Below is a small trained network, with its code and all its weights. Each question gives an input and a class and asks what happens when units are switched off, that is, made to give their printed mean instead of their output.

import numpy as np


def w(rows, s, z=0):
    codes = np.array(rows[::2]) - 128.0
    scale = np.full(codes.shape[1], s)
    scale[-1] = z or s
    return codes * scale


def f(y):
    return y / 2 * (1 + np.tanh(0.7978845608 * (y + 0.044715 * y**3)))


def log_softmax(a):
    a = a - a.max(-1, keepdims=True)
    return a - np.log(np.exp(a).sum(-1, keepdims=True))


def net(x, mask):
    res = np.array(x, float).reshape(1, 7) / 4 @ E
    y = f(res @ A[0][:, :-1].T + A[0][:, -1])
    res = res + np.where(mask, y, B[0][:, -1]) @ B[0][:, :-1]
    return log_softmax(res[-1] @ U[:, :-1].T + U[:, -1])


A, B = {}, {}
E = w([
[141,121,128,134,115,99,147,152,144,145,99],'x0',
[150,13,179,122,107,207,31,245,14,89,52],'x1',
[93,99,142,93,105,150,130,70,79,139,158],'x2',
[47,175,151,84,97,167,117,172,125,190,165],'x3',
[194,105,115,141,117,90,173,177,141,162,133],'x4',
[124,177,129,124,108,160,138,153,136,128,85],'x5',
[154,101,180,168,51,243,63,91,255,138,164],'x6',
],0.0099)
A[0] = w([
[105,185,117,87,203,99,241,122,77,100,122,43],'n1',
[132,218,69,131,98,80,174,60,183,114,197,54],'n2',
[80,218,63,184,138,80,205,21,183,180,156,101],'n3',
[110,169,39,71,138,64,170,122,75,105,134,55],'n4',
[102,171,62,118,189,132,234,33,190,200,121,99],'n5',
[88,215,105,81,203,16,169,128,53,115,124,74],'n6',
[154,149,98,175,98,54,72,107,126,78,129,96],'n7',
[123,193,120,85,163,65,151,115,70,135,109,38],'n8',
[119,125,116,188,102,183,173,75,121,140,113,53],'n9',
[129,118,198,121,182,140,146,77,117,192,88,21],'n10',
[147,139,157,191,34,164,127,40,255,167,167,5],'n11',
],0.0068,0.0021)
B[0] = w([
[153,56,118,48,40,65,181,133,200,119,126,190],'n1',
[88,111,116,153,120,190,75,143,105,147,54,219],'n2',
[82,77,83,159,181,171,73,144,13,164,73,247],'n3',
[138,181,151,151,162,105,161,72,175,129,134,185],'n4',
[143,80,2,235,44,121,107,206,68,120,49,225],'n5',
[172,141,107,81,109,106,159,80,211,92,252,216],'n6',
[56,93,147,105,163,63,105,106,118,185,167,144],'n7',
[123,147,110,108,75,181,138,159,201,139,153,174],'n8',
[48,181,94,95,128,88,160,118,118,124,157,140],'n9',
[153,205,54,143,163,139,179,119,97,112,181,125],'n10',
[248,225,241,61,103,92,198,69,165,71,177,224],'n11',
],0.0077,0.015)
U = w([
[113,91,118,169,142,143,77,208,3,140,70,249],'0',
[159,163,157,92,117,114,149,84,228,129,151,7],'1',
],0.016,0.002)

Each question gives the input, the list of numbers given to net, and the class t.
The units are the neurons (one row each of A and B). Each row of codes is followed by its name. A weight is (code - 128) times the scale printed after its matrix; where a second scale follows, it is the last column's (A, B and U).
mask holds one flag per neuron, in row order. A switched-off neuron (its flag False) gives its mean, the last column of its row in B, instead of its output. The means were averaged over made-up inputs and are rounded, as every weight is.
A unit's drop is (log p(t) with every unit on - log p(t) with that unit switched off) / (log p(t) with every unit on - log p(t) with every unit switched off).
The circuit of an input: a set's keep is (log p(t) with only the set's units on - log p(t) with every unit switched off) / (log p(t) with every unit on - log p(t) with every unit switched off). Starting from all 11 units, units are removed one at a time, each time the one whose removal leaves the highest keep (on an exact tie, the one counted first), for as long as the keep stays at least 0.8.
units of the circuit, in order: the units of the circuit, biggest drop first
top k neurons: the k neurons with the biggest drops, biggest first
drop when u is switched off: that unit's drop, to one decimal
input [-8,-3,-2,7,3,1,-2], class 0: units of the circuit, in order => [n11]
input [4,-8,5,-4,6,-6,7], class 0: top 2 neurons => [n3, n5]
input [2,-6,1,-7,4,4,-6], class 0: top 4 neurons => [n3, n5, n11, n2]
input [6,-8,7,3,-6,-1,7], class 0: top 2 neurons => [n3, n5]
input [3,1,0,3,2,3,-2], class 1: top 3 neurons => [n3, n5, n2]
input [-3,-5,-8,7,5,-3,-4], class 0: top 3 neurons => [n3, n5, n11]
input [7,5,6,-7,-2,6,-6], class 1: top 2 neurons => [n3, n5]
input [8,5,-8,3,-1,-1,6], class 1: drop when n2 is switched off => 0.3
input [-7,6,5,6,7,-7,8], class 1: drop when n5 is switched off => 0.1
input [3,3,-7,4,-3,-5,-4], class 1: drop when n3 is switched off => 0.7
input [6,6,-4,3,-3,2,8], class 1: drop when n3 is switched off => 0.5
